Below are the code and all the weights of a small trained network. Each question names an input and a target symbol and asks about switching units off, where a switched-off unit gives its printed mean instead of its output.

import numpy as np


def w(rows, s, z=0):
    codes = np.array(rows[::2]) - 128.0
    scale = np.full(codes.shape[1], s)
    scale[-1] = z or s
    return codes * scale


def f(y):
    return y / 2 * (1 + np.tanh(0.7978845608 * (y + 0.044715 * y**3)))


def softmax(a):
    e = np.exp(a - a.max(-1, keepdims=True))
    return e / e.sum(-1, keepdims=True)


def log_softmax(a):
    a = a - a.max(-1, keepdims=True)
    return a - np.log(np.exp(a).sum(-1, keepdims=True))


def net(x, mask):
    ids = ['αβγδεζηθλμξσω'.index(c) for c in x.split()]
    T = len(ids)
    res = E[ids] + P[:T]
    r = res
    for j in range(3):
        rows = slice(4 * j, 4 * j + 4)
        q, k, v = (r @ M[0][rows].T for M in (Q, K, V))
        z = softmax(np.where(np.tri(T) > 0, q @ k.T / 4**0.5, -1e9)) @ v
        o = O[0][rows]
        res = res + np.where(mask[j], z, o[:, -1]) @ o[:, :-1]
    y = f(res @ A[0][:, :-1].T + A[0][:, -1])
    res = res + np.where(mask[3:15], y, B[0][:, -1]) @ B[0][:, :-1]
    return log_softmax(res[-1] @ U[:, :-1].T + U[:, -1])


Q, K, V, O, A, B = {}, {}, {}, {}, {}, {}
E = w([
[75,117,125],'α',
[179,35,208],'β',
[65,116,122],'γ',
[73,144,122],'δ',
[35,110,103],'ε',
[69,121,121],'ζ',
[46,129,118],'η',
[35,99,93],'θ',
[63,148,120],'λ',
[24,116,115],'μ',
[112,50,149],'ξ',
[255,123,198],'σ',
[71,97,191],'ω',
],0.0059)
P = w([
[159,166,119],'0',
[132,71,124],'1',
[186,151,71],'2',
[135,190,142],'3',
[100,29,139],'4',
[190,124,35],'5',
[121,197,167],'6',
[104,31,150],'7',
[204,101,4],'8',
[103,203,197],'9',
[115,34,150],'10',
],0.012)
Q[0] = w([
[159,2,119],'h1',
[126,149,130],'h1',
[72,61,151],'h1',
[148,74,121],'h1',
[109,185,103],'h2',
[55,81,148],'h2',
[84,101,138],'h2',
[244,75,156],'h2',
[145,46,16],'h3',
[123,166,184],'h3',
[75,183,170],'h3',
[115,175,191],'h3',
],0.023)
K[0] = w([
[98,194,222],'h1',
[138,120,106],'h1',
[81,102,210],'h1',
[113,160,172],'h1',
[108,161,60],'h2',
[94,181,209],'h2',
[106,163,176],'h2',
[200,13,157],'h2',
[190,82,3],'h3',
[100,156,188],'h3',
[81,122,191],'h3',
[93,151,199],'h3',
],0.022)
V[0] = w([
[103,76,182],'h1',
[60,148,184],'h1',
[141,96,59],'h1',
[152,148,157],'h1',
[104,93,134],'h2',
[184,91,190],'h2',
[161,150,136],'h2',
[58,154,69],'h2',
[153,82,36],'h3',
[90,186,65],'h3',
[255,160,133],'h3',
[161,104,132],'h3',
],0.013)
O[0] = w([
[122,96,178,83],'h1',
[184,112,219,110],'h1',
[159,98,39,125],'h1',
[73,163,157,141],'h1',
[111,112,102,133],'h2',
[28,166,101,154],'h2',
[114,150,139,129],'h2',
[231,78,151,103],'h2',
[151,97,13,254],'h3',
[209,130,110,172],'h3',
[7,203,76,237],'h3',
[90,130,106,151],'h3',
],0.015,0.0037)
A[0] = w([
[182,192,137,101],'n1',
[185,116,101,107],'n2',
[114,142,146,227],'n3',
[162,108,160,159],'n4',
[172,186,60,33],'n5',
[83,78,160,254],'n6',
[126,133,139,131],'n7',
[104,9,99,32],'n8',
[141,201,71,180],'n9',
[122,153,202,89],'n10',
[116,159,169,92],'n11',
[138,136,34,214],'n12',
],0.016,0.0051)
B[0] = w([
[15,18,85,141],'n1',
[139,224,126,163],'n2',
[159,148,111,147],'n3',
[70,200,118,139],'n4',
[115,59,247,192],'n5',
[242,80,176,167],'n6',
[157,122,145,126],'n7',
[71,47,168,170],'n8',
[168,133,213,216],'n9',
[147,92,50,131],'n10',
[100,76,139,132],'n11',
[117,192,4,251],'n12',
],0.024,0.021)
U = w([
[115,110,175,158],'α',
[219,72,255,16],'β',
[108,112,170,111],'γ',
[81,91,212,120],'δ',
[88,134,92,62],'ε',
[106,104,172,99],'ζ',
[68,108,163,133],'η',
[114,174,88,43],'θ',
[60,86,198,74],'λ',
[62,118,97,2],'μ',
[215,182,89,233],'ξ',
[145,143,235,120],'σ',
[139,23,77,212],'ω',
],0.006,0.0054)

Each question gives the input, a string of symbols that net reads in full, and the target symbol t.
The units are the heads (4 rows each of Q, K, V and O) and the neurons (one row each of A and B). Each row of codes is followed by its name. A weight is (code - 128) times the scale printed after its matrix; where a second scale follows, it is the last column's (O, A, B and U).
mask holds one flag per unit, heads first, then neurons. A switched-off unit (its flag False) gives its mean, the last column of its rows in O or B, instead of its output. The means were averaged over made-up inputs and are rounded, as every weight is.
A unit's drop is (log p(t) with every unit on - log p(t) with that unit switched off) / (log p(t) with every unit on - log p(t) with every unit switched off).
The circuit of an input: a set's keep is (log p(t) with only the set's units on - log p(t) with every unit switched off) / (log p(t) with every unit on - log p(t) with every unit switched off). Starting from the 12 units with the biggest drops (on a tie, the unit counted first), units are removed one at a time, each time the one whose removal leaves the highest keep (on an exact tie, the one counted first), for as long as the keep stays at least 0.8.
circuit, biggest first: the units of the circuit, biggest drop first
most important unit: the unit with the biggest drop
k most important neurons: the k neurons with the biggest drops, biggest first
which heads matter: for each layer, one digit per head in row order, 1 if its drop is at least 0.15 and else 0, layers parted by /
input ξ ω ξ ξ σ σ ξ β, target ξ: which heads matter	011
input ξ ξ ε ω ξ ξ λ ω ξ ξ, target ξ: most important unit	h1
input ε β λ ω γ ξ ξ α η σ, target σ: circuit, biggest first	h1, h3, n9
input λ ω ω ω ξ σ σ ω ω ω, target ω: 2 most important neurons	n9, n10
input ξ σ γ σ μ, target ξ: which heads matter	011
input ω μ σ ξ η, target ξ: 2 most important neurons	n5, n6
input η δ σ ζ ζ, target ξ: circuit, biggest first	n5, n6
input θ σ η ω σ, target β: circuit, biggest first	h1, n12
input ξ σ λ β ξ α ξ γ, target ω: circuit, biggest first	h3, n9, n2, h1
input ζ α λ θ ω δ ω η η, target θ: which heads matter	010
input ξ ξ ξ γ ω ε ξ ξ ξ, target μ: which heads matter	011
input α ξ α δ ξ, target ω: which heads matter	001
input σ ω θ θ, target θ: 3 most important neurons	n6, n2, n1
input σ ξ ξ, target θ: most important unit	n12
input δ ξ σ μ γ, target ξ: which heads matter	001
input ξ γ λ β ω ξ ξ η, target ω: which heads matter	101
input α ζ ω ε ξ λ β μ β σ δ, target ξ: circuit, biggest first	n5, h1, n8
input σ ξ ω λ η ω ζ ξ ω ξ, target ω: circuit, biggest first	h3, n10
input λ μ ξ ξ ω δ σ μ ξ ζ ζ, target ω: circuit, biggest first	h3, n9, h1, n2
input μ ξ γ σ, target σ: most important unit	n9
